Below is a small trained network, with its code and all its weights. Each question gives an input and a class and asks what happens when units are switched off, that is, made to give their printed mean instead of their output.

import numpy as np


def w(rows, s, z=0):
    codes = np.array(rows[::2]) - 128.0
    scale = np.full(codes.shape[1], s)
    scale[-1] = z or s
    return codes * scale


def norm(h):
    return h / np.sqrt((h * h).mean(-1, keepdims=True) + 1e-5)


def f(y):
    return np.maximum(y, 0)


def log_softmax(a):
    a = a - a.max(-1, keepdims=True)
    return a - np.log(np.exp(a).sum(-1, keepdims=True))


def net(x, mask):
    res = np.array(x, float).reshape(1, 5) / 4 @ E
    u = 0
    for l in range(3):
        y = f(norm(res) @ A[l][:, :-1].T + A[l][:, -1])
        res = res + np.where(mask[u : u + 5], y, B[l][:, -1]) @ B[l][:, :-1]
        u += 5
    return log_softmax(norm(res)[-1] @ U[:, :-1].T + U[:, -1])


A, B = {}, {}
E = w([
[124,60,143,163,140,121,164],'x0',
[212,112,133,96,152,157,227],'x1',
[62,168,101,172,67,189,183],'x2',
[125,70,177,160,168,253,180],'x3',
[95,109,109,115,196,90,217],'x4',
],0.0039)
A[0] = w([
[118,107,144,155,130,158,162,5],'0.n1',
[255,86,173,94,137,218,114,86],'0.n2',
[194,106,133,89,184,103,215,2],'0.n3',
[182,41,158,137,154,146,175,4],'0.n4',
[94,181,149,91,204,210,79,35],'0.n5',
],0.0099,0.0015)
B[0] = w([
[79,168,70,99,208,100,73,171],'0.n1',
[245,236,130,228,59,141,109,254],'0.n2',
[129,77,200,57,121,36,254,229],'0.n3',
[34,151,118,107,106,246,106,215],'0.n4',
[123,175,42,141,34,170,173,182],'0.n5',
],0.0066,0.0071)
A[1] = w([
[29,132,179,177,70,156,138,254],'1.n1',
[136,127,158,135,206,241,198,199],'1.n2',
[112,216,86,107,68,161,155,217],'1.n3',
[97,100,121,184,113,183,187,125],'1.n4',
[119,114,134,137,124,66,11,186],'1.n5',
],0.011,0.0012)
B[1] = w([
[156,2,137,122,78,158,167,205],'1.n1',
[106,80,44,84,106,3,53,194],'1.n2',
[90,65,48,101,175,76,114,252],'1.n3',
[83,104,173,114,149,177,77,186],'1.n4',
[84,168,207,140,193,174,120,182],'1.n5',
],0.0089,0.011)
A[2] = w([
[168,175,98,162,26,177,127,5],'2.n1',
[155,149,159,93,136,79,242,72],'2.n2',
[130,182,207,120,122,160,103,95],'2.n3',
[167,185,208,123,95,117,158,29],'2.n4',
[63,249,159,102,147,89,76,139],'2.n5',
],0.011,0.0011)
B[2] = w([
[143,194,107,242,76,96,119,210],'2.n1',
[128,140,155,205,200,136,248,254],'2.n2',
[106,110,125,154,178,78,149,183],'2.n3',
[109,68,74,150,154,148,121,182],'2.n4',
[138,201,126,109,203,133,42,231],'2.n5',
],0.011,0.0049)
U = w([
[75,33,59,93,110,111,98,175],'0',
[201,217,76,230,38,125,87,120],'1',
[181,222,168,67,97,154,126,37],'2',
[112,235,170,111,235,123,31,143],'3',
[174,151,192,55,91,113,169,56],'4',
[184,239,212,28,49,198,137,2],'5',
[124,119,254,109,91,204,100,80],'6',
[149,155,166,158,177,100,251,150],'7',
],0.0083,0.0063)

Each question gives the input, the list of numbers given to net, and the class t.
The units are the neurons (one row each of A and B). Each row of codes is followed by its name. A weight is (code - 128) times the scale printed after its matrix; where a second scale follows, it is the last column's (A, B and U).
mask holds one flag per neuron, layer by layer. A switched-off neuron (its flag False) gives its mean, the last column of its row in B, instead of its output. The means were averaged over made-up inputs and are rounded, as every weight is.
A unit's drop is (log p(t) with every unit on - log p(t) with that unit switched off) / (log p(t) with every unit on - log p(t) with every unit switched off).
The circuit of an input: a set's keep is (log p(t) with only the set's units on - log p(t) with every unit switched off) / (log p(t) with every unit on - log p(t) with every unit switched off). Starting from the 12 units with the biggest drops (on a tie, the unit counted first), units are removed one at a time, each time the one whose removal leaves the highest keep (on an exact tie, the one counted first), for as long as the keep stays at least 0.8.
units of the circuit, in order: the units of the circuit, biggest drop first
unit that matters most: the unit with the biggest drop
top k neurons: the k neurons with the biggest drops, biggest first
top k neurons in layer l: the k neurons of layer l with the biggest drops, biggest first
drop of u: that unit's drop, to one decimal
input [2,-7,2,-8,-7], class 3: unit that matters most -> 1.n5
input [-2,0,2,-6,-1], class 3: top 2 neurons in layer 0 -> [0.n4, 0.n5]
input [-2,-4,-5,2,5], class 7: units of the circuit, in order -> [0.n4, 1.n2, 1.n3]
input [-3,0,-3,-7,8], class 7: units of the circuit, in order -> [2.n2, 1.n2]
input [-3,1,-7,-5,1], class 3: top 2 neurons -> [1.n1, 2.n5]
input [-2,-4,-7,3,-6], class 1: units of the circuit, in order -> [0.n2, 0.n5]
input [1,5,-4,0,0], class 7: top 3 neurons -> [0.n3, 2.n2, 0.n2]
input [-4,-2,-8,-3,6], class 7: top 3 neurons in layer 1 -> [1.n2, 1.n4, 1.n3]
input [1,-8,2,-8,0], class 3: units of the circuit, in order -> [1.n5, 2.n5]
input [-6,4,-4,0,3], class 7: top 2 neurons -> [0.n3, 2.n2]
input [-7,1,-8,2,8], class 7: units of the circuit, in order -> [0.n3, 2.n2]
input [6,-7,-5,3,-4], class 7: top 2 neurons -> [1.n5, 2.n3]
input [4,-6,-4,3,0], class 6: top 2 neurons -> [1.n3, 0.n3]
input [3,-7,-2,-3,-5], class 3: units of the circuit, in order -> [1.n5]
input [-4,-3,-8,-6,8], class 3: top 2 neurons in layer 1 -> [1.n1, 1.n5]
input [-4,7,1,8,-4], class 1: top 2 neurons -> [0.n2, 2.n1]
input [7,8,-4,-7,-6], class 7: top 2 neurons -> [0.n3, 2.n2]
input [5,8,-7,1,-8], class 1: top 2 neurons in layer 0 -> [0.n2, 0.n4]
input [1,-8,1,0,5], class 6: top 4 neurons in layer 0 -> [0.n2, 0.n5, 0.n3, 0.n4]
input [-5,5,-1,5,-4], class 1: units of the circuit, in order -> [0.n2]
input [3,8,-6,-2,-2], class 7: drop of 0.n3 -> 3.9
input [2,5,-3,2,-8], class 1: drop of 0.n2 -> 1.4
input [7,5,1,0,-7], class 1: drop of 1.n4 -> 0.0
